Below are the code and all the weights of a small trained network. Each question names an input and a target symbol and asks about switching units off, where a switched-off unit gives its printed mean instead of its output.

import numpy as np


def w(rows, s, z=0):
    codes = np.array(rows[::2]) - 128.0
    scale = np.full(codes.shape[1], s)
    scale[-1] = z or s
    return codes * scale


def norm(h):
    return h / np.sqrt((h * h).mean(-1, keepdims=True) + 1e-5)


def f(y):
    return np.maximum(y, 0)


def softmax(a):
    e = np.exp(a - a.max(-1, keepdims=True))
    return e / e.sum(-1, keepdims=True)


def log_softmax(a):
    a = a - a.max(-1, keepdims=True)
    return a - np.log(np.exp(a).sum(-1, keepdims=True))


def net(x, mask):
    ids = ['ΘΞΨΩβεμτφ'.index(c) for c in x.split()]
    T = len(ids)
    res = E[ids] + P[:T]
    r = norm(res)
    for j in range(3):
        rows = slice(2 * j, 2 * j + 2)
        q, k, v = (r @ M[0][rows].T for M in (Q, K, V))
        z = softmax(np.where(np.tri(T) > 0, q @ k.T / 2**0.5, -1e9)) @ v
        o = O[0][rows]
        res = res + np.where(mask[j], z, o[:, -1]) @ o[:, :-1]
    y = f(norm(res) @ A[0][:, :-1].T + A[0][:, -1])
    res = res + np.where(mask[3:7], y, B[0][:, -1]) @ B[0][:, :-1]
    return log_softmax(norm(res)[-1] @ U[:, :-1].T + U[:, -1])


Q, K, V, O, A, B = {}, {}, {}, {}, {}, {}
E = w([
[66,114,155,103,107,154],'Θ',
[240,194,119,139,156,164],'Ξ',
[132,106,172,152,116,245],'Ψ',
[144,187,65,219,79,54],'Ω',
[93,117,188,135,135,199],'β',
[83,121,176,182,116,177],'ε',
[137,165,116,68,215,255],'μ',
[71,116,174,124,152,182],'τ',
[143,236,190,144,27,130],'φ',
],0.009)
P = w([
[155,91,117,112,147,43],'0',
[167,55,216,98,51,221],'1',
[15,167,43,152,104,183],'2',
[55,171,238,207,213,172],'3',
[146,120,168,43,37,153],'4',
[165,100,1,106,49,247],'5',
[97,217,200,204,217,156],'6',
[124,103,154,49,59,137],'7',
],0.0069)
Q[0] = w([
[92,167,178,146,129,39],'h0',
[145,112,193,125,136,152],'h0',
[90,213,155,238,254,138],'h1',
[83,151,59,131,119,160],'h1',
[141,105,152,145,185,68],'h2',
[200,22,56,65,62,137],'h2',
],0.0095)
K[0] = w([
[193,53,178,100,123,123],'h0',
[113,73,151,88,159,208],'h0',
[159,26,113,95,162,45],'h1',
[139,61,135,74,207,200],'h1',
[196,59,114,182,85,135],'h2',
[51,183,51,155,74,255],'h2',
],0.0082)
V[0] = w([
[102,139,51,77,90,124],'h0',
[78,163,197,111,222,213],'h0',
[117,193,194,15,33,97],'h1',
[81,104,121,223,124,19],'h1',
[123,103,53,47,247,147],'h2',
[173,196,2,129,227,141],'h2',
],0.0082)
O[0] = w([
[76,104,193,145,150,127,75],'h0',
[184,114,105,29,141,115,252],'h0',
[13,254,122,50,135,98,156],'h1',
[150,124,146,115,23,195,51],'h1',
[145,141,166,48,81,54,62],'h2',
[107,163,200,99,109,152,22],'h2',
],0.0092,0.0046)
A[0] = w([
[139,130,2,66,137,153,37],'n0',
[125,109,149,237,79,29,105],'n1',
[150,192,126,82,130,214,250],'n2',
[136,147,115,79,181,227,67],'n3',
],0.0063,0.0022)
B[0] = w([
[130,29,197,97,30,194,229],'n0',
[163,26,254,24,8,84,161],'n1',
[75,84,38,146,107,96,255],'n2',
[81,187,174,99,25,39,213],'n3',
],0.0058,0.0053)
U = w([
[48,201,115,92,72,102,67],'Θ',
[161,93,105,114,100,107,61],'Ξ',
[59,179,136,179,207,189,96],'Ψ',
[156,90,77,143,143,136,67],'Ω',
[155,95,137,185,113,168,206],'β',
[116,112,136,97,158,92,252],'ε',
[132,122,94,172,222,133,247],'μ',
[139,160,254,73,147,127,154],'τ',
[142,112,175,138,51,205,70],'φ',
],0.0091,0.0023)

Each question gives the input, a string of symbols that net reads in full, and the target symbol t.
The units are the heads (2 rows each of Q, K, V and O) and the neurons (one row each of A and B). Each row of codes is followed by its name. A weight is (code - 128) times the scale printed after its matrix; where a second scale follows, it is the last column's (O, A, B and U).
mask holds one flag per unit, heads first, then neurons. A switched-off unit (its flag False) gives its mean, the last column of its rows in O or B, instead of its output. The means were averaged over made-up inputs and are rounded, as every weight is.
A unit's drop is (log p(t) with every unit on - log p(t) with that unit switched off) / (log p(t) with every unit on - log p(t) with every unit switched off).
The circuit of an input: a set's keep is (log p(t) with only the set's units on - log p(t) with every unit switched off) / (log p(t) with every unit on - log p(t) with every unit switched off). Starting from all 7 units, units are removed one at a time, each time the one whose removal leaves the highest keep (on an exact tie, the one counted first), for as long as the keep stays at least 0.8.
units of the circuit, in order: the units of the circuit, biggest drop first
unit that matters most: the unit with the biggest drop
top k neurons: the k neurons with the biggest drops, biggest first
heads that matter: for each layer, one digit per head in row order, 1 if its drop is at least 0.15 and else 0, layers parted by /
drop when u is switched off: that unit's drop, to one decimal
input Ω Θ ε Ω Ψ β Ξ, target φ: units of the circuit, in order => [h1]
input Ω β Ω τ Θ Θ, target Ψ: heads that matter => 100
input Ξ Θ Θ Ω τ Ω ε, target τ: heads that matter => 001
input φ Ψ Ω, target μ: heads that matter => 011
input Ψ Θ Ψ τ, target μ: heads that matter => 010
input Ψ Ξ Ψ ε, target μ: units of the circuit, in order => [h1 n0]
input φ μ Ω τ Ξ Ψ, target Ψ: units of the circuit, in order => [h0 h1 h2]
input Ψ Θ Ψ μ Ψ Ω φ, target μ: heads that matter => 010
input Θ Ξ Ω Ψ Ξ Ξ, target Ψ: units of the circuit, in order => [h0 h2 h1]
input φ φ Ξ ε τ β, target Θ: units of the circuit, in order => [h2 n3 h1]
input Ω Ω Ω Θ Θ ε, target Ψ: units of the circuit, in order => [h0 n0]
input Θ ε Θ Ξ β ε β, target Θ: heads that matter => 010
input Ω Ω Ω β Ξ β, target Ψ: heads that matter => 100
input φ Ξ μ Ω Ω τ, target τ: unit that matters most => h2
input Ω Ξ Ξ Θ Θ Ψ, target Θ: top 2 neurons => [n3 n2]
input Ψ Θ β ε, target μ: heads that matter => 000
input β Ξ ε Ω Ω, target φ: top 2 neurons => [n1 n2]
input Ξ μ Ω Ψ, target τ: drop when n1 is switched off => 0.0
input τ μ φ Ξ μ τ, target μ: drop when h1 is switched off => 1.5
input ε μ Ψ Ω, target β: drop when h0 is switched off => -0.1
input φ Ω φ β Ψ, target Θ: top neuron => [n3]
